Below are the code and all the weights of a small trained network. Each question names an input and a target symbol and asks about switching units off, where a switched-off unit gives its printed mean instead of its output.

import numpy as np


def w(rows, s, z=0):
    codes = np.array(rows[::2]) - 128.0
    scale = np.full(codes.shape[1], s)
    scale[-1] = z or s
    return codes * scale


def f(y):
    return y / 2 * (1 + np.tanh(0.7978845608 * (y + 0.044715 * y**3)))


def softmax(a):
    e = np.exp(a - a.max(-1, keepdims=True))
    return e / e.sum(-1, keepdims=True)


def log_softmax(a):
    a = a - a.max(-1, keepdims=True)
    return a - np.log(np.exp(a).sum(-1, keepdims=True))


def net(x, mask):
    ids = ['αγελμξπφ'.index(c) for c in x.split()]
    T = len(ids)
    res = E[ids] + P[:T]
    u = 0
    for l in range(2):
        r = res
        for j in range(2):
            rows = slice(2 * j, 2 * j + 2)
            q, k, v = (r @ M[l][rows].T for M in (Q, K, V))
            z = softmax(np.where(np.tri(T) > 0, q @ k.T / 2**0.5, -1e9)) @ v
            o = O[l][rows]
            res = res + np.where(mask[u + j], z, o[:, -1]) @ o[:, :-1]
        u += 2
        y = f(res @ A[l][:, :-1].T + A[l][:, -1])
        res = res + np.where(mask[u : u + 8], y, B[l][:, -1]) @ B[l][:, :-1]
        u += 8
    return log_softmax(res[-1] @ U[:, :-1].T + U[:, -1])


Q, K, V, O, A, B = {}, {}, {}, {}, {}, {}
E = w([
[147,235,159,138],'α',
[59,28,101,166],'γ',
[148,141,123,78],'ε',
[157,227,43,108],'λ',
[130,152,50,72],'μ',
[90,203,53,215],'ξ',
[184,81,140,183],'π',
[248,145,112,118],'φ',
],0.015)
P = w([
[164,55,3,166],'0',
[148,238,245,238],'1',
[149,222,233,195],'2',
[149,231,234,154],'3',
[141,230,218,126],'4',
[118,240,224,128],'5',
[107,235,235,94],'6',
[98,224,244,52],'7',
[102,243,238,55],'8',
],0.005)
Q[0] = w([
[102,35,187,146],'0.h0',
[173,254,174,225],'0.h0',
[61,77,100,228],'0.h1',
[88,151,123,32],'0.h1',
],0.0071)
K[0] = w([
[132,1,126,151],'0.h0',
[154,195,175,84],'0.h0',
[112,234,67,152],'0.h1',
[23,161,192,109],'0.h1',
],0.007)
V[0] = w([
[108,75,124,102],'0.h0',
[85,2,151,113],'0.h0',
[91,209,151,73],'0.h1',
[173,176,43,124],'0.h1',
],0.0054)
O[0] = w([
[99,69,124,70,76],'0.h0',
[135,72,59,2,3],'0.h0',
[124,106,131,41,139],'0.h1',
[86,184,83,62,188],'0.h1',
],0.0071,0.0062)
A[0] = w([
[169,120,51,137,120],'0.n0',
[120,157,161,254,118],'0.n1',
[144,4,135,205,190],'0.n2',
[78,171,180,116,47],'0.n3',
[38,71,175,115,254],'0.n4',
[181,51,90,142,134],'0.n5',
[182,184,79,150,215],'0.n6',
[133,34,59,112,103],'0.n7',
],0.0098,0.0054)
B[0] = w([
[51,91,143,179,133],'0.n0',
[105,92,164,55,229],'0.n1',
[119,196,192,75,144],'0.n2',
[125,101,135,123,143],'0.n3',
[176,254,176,201,150],'0.n4',
[147,92,142,50,129],'0.n5',
[111,90,156,194,247],'0.n6',
[113,152,92,59,139],'0.n7',
],0.0081,0.012)
Q[1] = w([
[33,82,71,95],'1.h0',
[41,244,234,179],'1.h0',
[151,254,222,170],'1.h1',
[175,48,83,56],'1.h1',
],0.0085)
K[1] = w([
[108,87,221,181],'1.h0',
[159,67,94,61],'1.h0',
[168,70,68,192],'1.h1',
[152,104,206,11],'1.h1',
],0.012)
V[1] = w([
[45,232,252,124],'1.h0',
[33,88,119,38],'1.h0',
[59,68,10,179],'1.h1',
[164,1,196,127],'1.h1',
],0.0063)
O[1] = w([
[97,173,56,147,189],'1.h0',
[123,198,173,84,130],'1.h0',
[122,160,186,148,254],'1.h1',
[254,172,146,135,32],'1.h1',
],0.01,0.0052)
A[1] = w([
[72,128,151,185,3],'1.n0',
[186,62,82,86,184],'1.n1',
[110,84,122,35,114],'1.n2',
[56,130,107,169,83],'1.n3',
[75,147,160,131,247],'1.n4',
[163,213,124,120,34],'1.n5',
[144,247,170,164,14],'1.n6',
[163,150,174,132,28],'1.n7',
],0.011,0.0033)
B[1] = w([
[95,112,161,107,198],'1.n0',
[26,131,145,146,127],'1.n1',
[55,47,60,254,126],'1.n2',
[114,166,162,95,195],'1.n3',
[216,118,93,104,238],'1.n4',
[117,78,96,158,153],'1.n5',
[71,45,38,106,246],'1.n6',
[112,76,50,152,150],'1.n7',
],0.0082,0.014)
U = w([
[114,54,163,76,33],'α',
[121,126,72,87,47],'γ',
[164,154,129,105,255],'ε',
[71,95,141,200,195],'λ',
[172,254,123,147,171],'μ',
[59,157,199,139,14],'ξ',
[193,129,176,68,192],'π',
[160,103,130,227,105],'φ',
],0.0079,0.0049)

Each question gives the input, a string of symbols that net reads in full, and the target symbol t.
The units are the heads (2 rows each of Q, K, V and O) and the neurons (one row each of A and B). Each row of codes is followed by its name. A weight is (code - 128) times the scale printed after its matrix; where a second scale follows, it is the last column's (O, A, B and U).
mask holds one flag per unit, layer by layer, with each layer's heads first. A switched-off unit (its flag False) gives its mean, the last column of its rows in O or B, instead of its output. The means were averaged over made-up inputs and are rounded, as every weight is.
A unit's drop is (log p(t) with every unit on - log p(t) with that unit switched off) / (log p(t) with every unit on - log p(t) with every unit switched off).
The circuit of an input: a set's keep is (log p(t) with only the set's units on - log p(t) with every unit switched off) / (log p(t) with every unit on - log p(t) with every unit switched off). Starting from the 12 units with the biggest drops (on a tie, the unit counted first), units are removed one at a time, each time the one whose removal leaves the highest keep (on an exact tie, the one counted first), for as long as the keep stays at least 0.8.
circuit, biggest first: the units of the circuit, biggest drop first
most important unit: the unit with the biggest drop
k most important neurons: the k neurons with the biggest drops, biggest first
top k neurons in layer l: the k neurons of layer l with the biggest drops, biggest first
heads that matter: for each layer, one digit per head in row order, 1 if its drop is at least 0.15 and else 0, layers parted by /
drop when u is switched off: that unit's drop, to one decimal
input μ μ λ π μ π α μ λ, target λ: 3 most important neurons -> 0.n1; 1.n6; 0.n0
input λ λ γ ε π ξ, target ξ: top 2 neurons in layer 0 -> 0.n1; 0.n4
input μ μ π γ π π λ ε α, target α: most important unit -> 1.n6
input μ ε π, target α: heads that matter -> 00 / 11
input γ μ ε λ γ φ ξ φ α, target γ: circuit, biggest first -> 0.h0; 1.h0; 1.n6; 0.n2
input ε φ λ λ γ γ π, target π: circuit, biggest first -> 1.n6; 1.h0; 0.h0; 1.h1
input γ α ξ γ, target γ: 2 most important neurons -> 0.n2; 1.n6
input α π λ π π φ, target φ: heads that matter -> 00 / 01
input γ μ λ φ α π φ λ λ, target γ: top 2 neurons in layer 0 -> 0.n2; 0.n7
input α π ξ μ λ ε λ μ, target μ: 2 most important neurons -> 1.n6; 0.n1
input φ α ξ π γ λ, target φ: 3 most important neurons -> 0.n1; 0.n4; 0.n6
input λ λ ε ε φ, target λ: top 2 neurons in layer 0 -> 0.n6; 0.n1
input π π γ, target γ: 4 most important neurons -> 0.n2; 0.n4; 1.n6; 0.n6
input λ λ ε μ λ, target λ: top 2 neurons in layer 0 -> 0.n6; 0.n0
input γ γ φ ε ε, target γ: top 2 neurons in layer 0 -> 0.n7; 0.n2
input γ γ ξ α ε, target γ: 2 most important neurons -> 0.n2; 1.n6
input λ ε ξ, target ξ: 3 most important neurons -> 1.n3; 0.n1; 1.n0
input φ γ λ α φ, target φ: top 3 neurons in layer 0 -> 0.n4; 0.n6; 0.n1
input α α φ π μ λ μ, target μ: drop when 0.n1 is switched off -> 0.1
input ε π γ γ μ π, target π: drop when 1.n4 is switched off -> -0.1
input μ π μ φ γ λ γ α, target α: drop when 1.n7 is switched off -> 0.1
